Below is a small trained network, with its code and all its weights. Each question gives an input and a target symbol and asks what happens when units are switched off, that is, made to give their printed mean instead of their output.

import numpy as np


def w(rows, s, z=0):
    codes = np.array(rows[::2]) - 128.0
    scale = np.full(codes.shape[1], s)
    scale[-1] = z or s
    return codes * scale


def f(y):
    return y / 2 * (1 + np.tanh(0.7978845608 * (y + 0.044715 * y**3)))


def softmax(a):
    e = np.exp(a - a.max(-1, keepdims=True))
    return e / e.sum(-1, keepdims=True)


def log_softmax(a):
    a = a - a.max(-1, keepdims=True)
    return a - np.log(np.exp(a).sum(-1, keepdims=True))


def net(x, mask):
    ids = ['αβγζηξπστψ'.index(c) for c in x.split()]
    T = len(ids)
    res = E[ids] + P[:T]
    u = 0
    for l in range(3):
        q, k, v = (res @ M[l].T for M in (Q, K, V))
        z = softmax(np.where(np.tri(T) > 0, q @ k.T / 3**0.5, -1e9)) @ v
        res = res + np.where(mask[u], z, O[l][:, -1]) @ O[l][:, :-1]
        u += 1
        y = f(res @ A[l][:, :-1].T + A[l][:, -1])
        res = res + np.where(mask[u : u + 4], y, B[l][:, -1]) @ B[l][:, :-1]
        u += 4
    return log_softmax(res[-1] @ U[:, :-1].T + U[:, -1])


Q, K, V, O, A, B = {}, {}, {}, {}, {}, {}
E = w([
[58,143,167,207,149,95,147,186],'α',
[64,180,122,203,99,83,151,218],'β',
[61,140,82,119,152,207,127,204],'γ',
[62,87,31,126,49,94,105,196],'ζ',
[159,86,57,39,59,164,137,141],'η',
[161,126,188,51,108,53,115,116],'ξ',
[10,87,164,88,66,35,137,63],'π',
[83,217,122,105,147,151,11,4],'σ',
[205,111,170,217,37,96,136,195],'τ',
[201,200,195,109,131,227,126,205],'ψ',
],0.012)
P = w([
[143,122,119,79,212,49,144,177],'0',
[123,174,122,71,92,104,211,147],'1',
[100,161,144,96,81,118,191,144],'2',
[101,155,135,117,66,121,164,146],'3',
[101,146,141,132,58,136,145,140],'4',
[104,143,138,137,48,151,127,132],'5',
[111,132,136,148,40,157,105,130],'6',
[116,135,135,152,30,165,87,124],'7',
[126,144,132,153,27,168,74,118],'8',
[139,148,126,155,19,174,53,111],'9',
[155,159,104,158,6,176,34,127],'10',
[167,168,84,170,2,173,6,141],'11',
],0.009)
Q[0] = w([
[92,112,166,166,72,108,167,184],'L0H0',
[121,141,91,140,205,122,157,132],'L0H0',
[94,147,127,123,1,156,129,163],'L0H0',
],0.0095)
K[0] = w([
[150,99,147,146,40,167,27,152],'L0H0',
[144,74,131,81,95,78,157,176],'L0H0',
[131,188,138,130,100,170,3,38],'L0H0',
],0.0069)
V[0] = w([
[141,198,103,244,35,239,169,134],'L0H0',
[159,252,173,124,241,208,141,80],'L0H0',
[254,73,185,75,140,214,248,215],'L0H0',
],0.0052)
O[0] = w([
[134,163,143,120,52,137,61,125,158],'L0H0',
[49,137,255,122,173,139,35,160,138],'L0H0',
[152,41,148,74,97,185,147,186,1],'L0H0',
],0.0096,0.0074)
A[0] = w([
[164,142,158,107,66,184,128,171,230],'L0N0',
[133,147,79,99,65,119,95,104,102],'L0N1',
[67,151,198,254,150,110,135,158,129],'L0N2',
[107,105,176,126,181,135,71,107,6],'L0N3',
],0.0088,0.0024)
B[0] = w([
[75,2,125,170,97,42,84,131,149],'L0N0',
[135,60,133,140,214,150,144,97,170],'L0N1',
[120,75,75,139,132,6,131,157,248],'L0N2',
[143,184,80,181,137,54,120,206,136],'L0N3',
],0.008,0.014)
Q[1] = w([
[159,98,100,69,81,154,189,72],'L1H0',
[140,43,94,163,2,175,200,147],'L1H0',
[191,131,214,132,161,144,186,183],'L1H0',
],0.0095)
K[1] = w([
[83,113,139,100,59,93,133,56],'L1H0',
[93,123,143,173,2,177,117,73],'L1H0',
[132,132,175,145,20,121,180,161],'L1H0',
],0.0088)
V[1] = w([
[35,177,42,111,2,101,139,53],'L1H0',
[171,217,127,35,85,233,17,179],'L1H0',
[91,198,191,211,26,118,107,199],'L1H0',
],0.0045)
O[1] = w([
[129,145,80,109,255,137,139,111,159],'L1H0',
[75,147,177,201,102,167,171,111,6],'L1H0',
[124,187,106,162,139,61,151,96,131],'L1H0',
],0.0091,0.012)
A[1] = w([
[78,195,158,110,136,145,104,106,157],'L1N0',
[69,142,154,85,137,254,125,95,150],'L1N1',
[149,117,121,182,125,95,84,89,165],'L1N2',
[117,87,143,109,142,117,106,160,253],'L1N3',
],0.0091,0.0043)
B[1] = w([
[113,121,178,173,138,101,41,111,139],'L1N0',
[2,69,41,185,212,168,130,194,127],'L1N1',
[148,168,95,119,146,131,85,139,245],'L1N2',
[130,119,98,54,152,111,113,181,207],'L1N3',
],0.009,0.012)
Q[2] = w([
[73,130,85,28,171,17,12,129],'L2H0',
[154,43,196,81,61,210,216,63],'L2H0',
[115,28,2,94,119,117,166,156],'L2H0',
],0.0091)
K[2] = w([
[124,145,123,184,113,136,18,77],'L2H0',
[143,100,166,149,106,61,254,185],'L2H0',
[173,91,175,107,117,122,63,30],'L2H0',
],0.0094)
V[2] = w([
[9,110,96,163,183,171,137,136],'L2H0',
[92,183,178,145,146,99,113,78],'L2H0',
[115,148,117,204,131,101,133,186],'L2H0',
],0.012)
O[2] = w([
[61,162,53,127,150,202,115,165,43],'L2H0',
[125,145,170,173,155,130,151,174,255],'L2H0',
[169,248,125,102,78,136,126,200,151],'L2H0',
],0.016,0.0072)
A[2] = w([
[209,129,38,98,145,162,152,46,114],'L2N0',
[110,120,95,159,254,145,138,110,3],'L2N1',
[149,253,105,111,109,175,94,206,137],'L2N2',
[122,101,83,34,34,95,134,19,27],'L2N3',
],0.0061,0.0047)
B[2] = w([
[143,173,110,221,146,143,205,85,181],'L2N0',
[205,156,86,63,175,133,212,211,155],'L2N1',
[108,40,92,112,78,97,147,30,251],'L2N2',
[117,158,129,209,143,181,81,254,219],'L2N3',
],0.0083,0.019)
U = w([
[169,2,177,138,123,64,150,55,103],'α',
[122,206,200,153,193,103,139,148,182],'β',
[45,78,148,208,66,161,117,127,130],'γ',
[185,141,96,9,167,145,103,196,14],'ζ',
[65,97,90,72,108,141,87,104,126],'η',
[67,81,177,79,80,145,24,180,254],'ξ',
[153,67,110,98,202,88,197,72,83],'π',
[171,143,98,76,74,77,171,74,137],'σ',
[128,212,86,156,120,168,169,149,110],'τ',
[207,164,176,192,82,134,165,156,131],'ψ',
],0.0065,0.0051)

Each question gives the input, a string of symbols that net reads in full, and the target symbol t.
The units are the heads (3 rows each of Q, K, V and O) and the neurons (one row each of A and B). Each row of codes is followed by its name. A weight is (code - 128) times the scale printed after its matrix; where a second scale follows, it is the last column's (O, A, B and U).
mask holds one flag per unit, layer by layer, with each layer's heads first. A switched-off unit (its flag False) gives its mean, the last column of its rows in O or B, instead of its output. The means were averaged over made-up inputs and are rounded, as every weight is.
A unit's drop is (log p(t) with every unit on - log p(t) with that unit switched off) / (log p(t) with every unit on - log p(t) with every unit switched off).
The circuit of an input: a set's keep is (log p(t) with only the set's units on - log p(t) with every unit switched off) / (log p(t) with every unit on - log p(t) with every unit switched off). Starting from the 12 units with the biggest drops (on a tie, the unit counted first), units are removed one at a time, each time the one whose removal leaves the highest keep (on an exact tie, the one counted first), for as long as the keep stays at least 0.8.
units of the circuit, in order: the units of the circuit, biggest drop first
unit that matters most: the unit with the biggest drop
k most important neurons: the k neurons with the biggest drops, biggest first
k most important neurons of layer l: the k neurons of layer l with the biggest drops, biggest first
input τ β β β α β ψ β τ ζ, target ψ: unit that matters most : L0H0
input α ζ β ζ β β β τ β α π, target π: 2 most important neurons : L1N3, L0N1
input ξ α α γ α α, target η: 2 most important neurons of layer 1 : L1N0, L1N3
input β τ π α τ α, target ψ: 3 most important neurons : L2N3, L0N0, L2N2
input α τ α α σ ζ β α, target α: units of the circuit, in order : L1H0, L2H0
input γ β τ, target ψ: 3 most important neurons of layer 2 : L2N3, L2N2, L2N0
input τ ζ ζ, target ψ: units of the circuit, in order : L2N3, L0H0, L2H0, L2N0
input σ ζ β σ α σ β β β, target σ: 2 most important neurons : L2N2, L0N3
input β β β β α β α τ η, target ψ: units of the circuit, in order : L2N3, L2H0, L0H0, L2N0
input π σ ξ, target π: 2 most important neurons of layer 2 : L2N3, L2N1
input γ β ζ σ γ α γ β β ξ β β, target γ: 2 most important neurons of layer 2 : L2N2, L2N1
input α σ γ β ψ, target α: units of the circuit, in order : L1H0, L2H0
input β τ α σ γ β ψ τ, target β: units of the circuit, in order : L2N2, L2H0, L0H0
input ζ β β, target τ: 3 most important neurons of layer 2 : L2N3, L2N0, L2N2
input α ζ ζ ζ ζ σ β, target α: 2 most important neurons : L0N2, L2N3
input σ σ β σ β β β α ζ ψ ψ, target σ: unit that matters most : L2N2
input β β ζ, target τ: units of the circuit, in order : L2H0, L0H0, L2N3, L2N0
input β β η, target γ: 3 most important neurons : L2N3, L2N0, L0N0
input ψ ξ β, target ξ: 2 most important neurons of layer 2 : L2N3, L2N2
input α β ψ τ σ β β γ β η, target α: 2 most important neurons : L0N2, L2N3
input α ζ α, target τ: unit that matters most : L0H0
input α ξ α, target α: units of the circuit, in order : L2H0, L0N2
input β β ξ σ, target β: 2 most important neurons : L2N2, L0N2
